Below are the code and all the weights of a small trained network. Each question names an input and a target symbol and asks about switching units off, where a switched-off unit gives its printed mean instead of its output.

import numpy as np


def w(rows, s, z=0):
    codes = np.array(rows[::2]) - 128.0
    scale = np.full(codes.shape[1], s)
    scale[-1] = z or s
    return codes * scale


def f(y):
    return np.maximum(y, 0)


def softmax(a):
    e = np.exp(a - a.max(-1, keepdims=True))
    return e / e.sum(-1, keepdims=True)


def log_softmax(a):
    a = a - a.max(-1, keepdims=True)
    return a - np.log(np.exp(a).sum(-1, keepdims=True))


def net(x, mask):
    ids = ['βζθξπτφ'.index(c) for c in x.split()]
    T = len(ids)
    res = E[ids] + P[:T]
    u = 0
    for l in range(3):
        q, k, v = (res @ M[l].T for M in (Q, K, V))
        z = softmax(np.where(np.tri(T) > 0, q @ k.T / 3**0.5, -1e9)) @ v
        res = res + np.where(mask[u], z, O[l][:, -1]) @ O[l][:, :-1]
        u += 1
        y = f(res @ A[l][:, :-1].T + A[l][:, -1])
        res = res + np.where(mask[u : u + 8], y, B[l][:, -1]) @ B[l][:, :-1]
        u += 8
    return log_softmax(res[-1] @ U[:, :-1].T + U[:, -1])


Q, K, V, O, A, B = {}, {}, {}, {}, {}, {}
E = w([
[149,162,86],'β',
[93,118,115],'ζ',
[207,173,50],'θ',
[159,190,254],'ξ',
[11,162,179],'π',
[62,178,93],'τ',
[158,185,42],'φ',
],0.012)
P = w([
[3,253,133],'0',
[141,95,42],'1',
[154,82,95],'2',
[161,80,132],'3',
[146,83,178],'4',
[152,79,181],'5',
[147,78,190],'6',
[148,81,193],'7',
[150,77,193],'8',
[146,79,200],'9',
[158,77,190],'10',
[160,82,194],'11',
[155,87,207],'12',
],0.005)
Q[0] = w([
[80,64,85],'L0H0',
[102,6,115],'L0H0',
[161,88,152],'L0H0',
],0.011)
K[0] = w([
[2,131,128],'L0H0',
[229,160,105],'L0H0',
[222,144,198],'L0H0',
],0.0072)
V[0] = w([
[142,181,130],'L0H0',
[88,107,70],'L0H0',
[142,106,253],'L0H0',
],0.0062)
O[0] = w([
[253,98,154,255],'L0H0',
[101,64,45,90],'L0H0',
[161,98,197,122],'L0H0',
],0.0074,0.0009)
A[0] = w([
[24,193,153,140],'L0N0',
[190,73,237,240],'L0N1',
[93,85,181,8],'L0N2',
[254,132,98,157],'L0N3',
[96,67,47,30],'L0N4',
[159,151,31,220],'L0N5',
[179,144,101,254],'L0N6',
[98,190,23,114],'L0N7',
],0.008,0.0018)
B[0] = w([
[118,25,74,197],'L0N0',
[173,32,161,255],'L0N1',
[71,78,84,154],'L0N2',
[36,134,171,208],'L0N3',
[2,119,124,146],'L0N4',
[74,98,230,219],'L0N5',
[99,65,198,194],'L0N6',
[181,173,72,203],'L0N7',
],0.0066,0.0043)
Q[1] = w([
[188,118,166],'L1H0',
[37,59,150],'L1H0',
[96,249,24],'L1H0',
],0.011)
K[1] = w([
[79,34,133],'L1H0',
[124,143,254],'L1H0',
[96,221,95],'L1H0',
],0.0087)
V[1] = w([
[122,58,32],'L1H0',
[75,136,123],'L1H0',
[25,2,160],'L1H0',
],0.011)
O[1] = w([
[97,242,106,25],'L1H0',
[158,254,51,105],'L1H0',
[173,101,81,255],'L1H0',
],0.0094,0.0075)
A[1] = w([
[221,91,88,174],'L1N0',
[166,132,198,212],'L1N1',
[54,51,234,72],'L1N2',
[3,128,44,212],'L1N3',
[124,160,177,126],'L1N4',
[89,165,207,126],'L1N5',
[35,197,105,114],'L1N6',
[170,131,143,254],'L1N7',
],0.012,0.005)
B[1] = w([
[110,81,118,200],'L1N0',
[117,107,154,190],'L1N1',
[202,154,87,254],'L1N2',
[183,166,109,173],'L1N3',
[85,115,153,129],'L1N4',
[1,75,99,131],'L1N5',
[89,46,248,154],'L1N6',
[101,101,198,175],'L1N7',
],0.0085,0.018)
Q[2] = w([
[166,118,254],'L2H0',
[193,93,151],'L2H0',
[9,94,117],'L2H0',
],0.0072)
K[2] = w([
[147,101,124],'L2H0',
[253,157,107],'L2H0',
[96,109,190],'L2H0',
],0.0056)
V[2] = w([
[56,100,124],'L2H0',
[159,157,31],'L2H0',
[5,122,134],'L2H0',
],0.011)
O[2] = w([
[181,6,60,85],'L2H0',
[250,153,125,58],'L2H0',
[158,4,139,2],'L2H0',
],0.004,0.019)
A[2] = w([
[193,168,157,84],'L2N0',
[93,161,110,215],'L2N1',
[89,246,129,198],'L2N2',
[197,161,114,3],'L2N3',
[70,160,167,205],'L2N4',
[108,65,128,252],'L2N5',
[137,134,127,69],'L2N6',
[71,206,72,203],'L2N7',
],0.013,0.0053)
B[2] = w([
[42,151,2,163],'L2N0',
[177,179,189,163],'L2N1',
[114,29,68,179],'L2N2',
[64,236,39,133],'L2N3',
[236,182,114,177],'L2N4',
[58,199,112,254],'L2N5',
[132,115,135,128],'L2N6',
[198,31,185,170],'L2N7',
],0.0085,0.0097)
U = w([
[88,42,232,2],'β',
[109,143,47,159],'ζ',
[207,146,190,26],'θ',
[117,244,160,222],'ξ',
[168,98,133,177],'π',
[1,108,91,185],'τ',
[127,225,171,159],'φ',
],0.0094,0.0027)

Each question gives the input, a string of symbols that net reads in full, and the target symbol t.
The units are the heads (3 rows each of Q, K, V and O) and the neurons (one row each of A and B). Each row of codes is followed by its name. A weight is (code - 128) times the scale printed after its matrix; where a second scale follows, it is the last column's (O, A, B and U).
mask holds one flag per unit, layer by layer, with each layer's heads first. A switched-off unit (its flag False) gives its mean, the last column of its rows in O or B, instead of its output. The means were averaged over made-up inputs and are rounded, as every weight is.
A unit's drop is (log p(t) with every unit on - log p(t) with that unit switched off) / (log p(t) with every unit on - log p(t) with every unit switched off).
The circuit of an input: a set's keep is (log p(t) with only the set's units on - log p(t) with every unit switched off) / (log p(t) with every unit on - log p(t) with every unit switched off). Starting from the 12 units with the biggest drops (on a tie, the unit counted first), units are removed one at a time, each time the one whose removal leaves the highest keep (on an exact tie, the one counted first), for as long as the keep stays at least 0.8.
circuit, biggest first: the units of the circuit, biggest drop first
top k neurons: the k neurons with the biggest drops, biggest first
top k neurons in layer l: the k neurons of layer l with the biggest drops, biggest first
drop when u is switched off: that unit's drop, to one decimal
input β φ ζ ζ ζ τ φ ξ β φ ζ, target τ: circuit, biggest first => L1N2; L2H0; L2N5; L1N3
input ζ ζ ζ π ζ, target ζ: circuit, biggest first => L1H0
input τ ζ ξ π π, target ζ: top 3 neurons => L1N2; L0N0; L1N7
input ζ τ π, target π: top 3 neurons in layer 1 => L1N6; L1N2; L1N3
input π ζ ζ ζ, target ζ: circuit, biggest first => L2H0; L1H0; L2N0
input φ τ φ φ, target ξ: top 3 neurons => L1N6; L1N2; L1N3
input θ φ β, target τ: top 3 neurons in layer 0 => L0N0; L0N7; L0N1
input β π ζ φ τ ζ ξ ζ β θ θ ζ, target τ: circuit, biggest first => L1N2; L2H0; L1N3; L2N5
input ξ β π β, target ξ: top 3 neurons => L1N2; L0N0; L0N1
input φ β ξ, target β: top 3 neurons in layer 0 => L0N0; L0N1; L0N5
input τ β φ, target θ: top 2 neurons in layer 1 => L1N6; L1N2
input τ ξ ζ φ, target θ: top 3 neurons => L1N2; L0N1; L0N7
input θ ζ ξ, target β: top 4 neurons => L1N1; L1N3; L1N7; L1N0
input φ β θ, target ξ: circuit, biggest first => L1H0
input β β φ, target ξ: top 4 neurons in layer 1 => L1N6; L1N2; L1N3; L1N0
input ξ φ φ β π π, target ζ: top 3 neurons => L1N2; L1N6; L1N7
input ζ ζ π, target π: top 2 neurons in layer 2 => L2N5; L2N7
input τ ζ ζ ζ τ, target π: top 2 neurons => L1N6; L1N2
input ζ φ τ φ ξ θ π β θ ζ ζ θ, target ξ: top 2 neurons in layer 2 => L2N2; L2N7
input ζ φ π τ φ ξ φ ζ π θ τ φ τ, target π: top 3 neurons in layer 1 => L1N2; L1N3; L1N0
input ζ π ζ ξ π τ β, target ξ: drop when L1N3 is switched off => 0.2
input φ β π, target ξ: drop when L0N1 is switched off => 0.6
input φ φ ζ π, target ξ: drop when L0N5 is switched off => 0.8
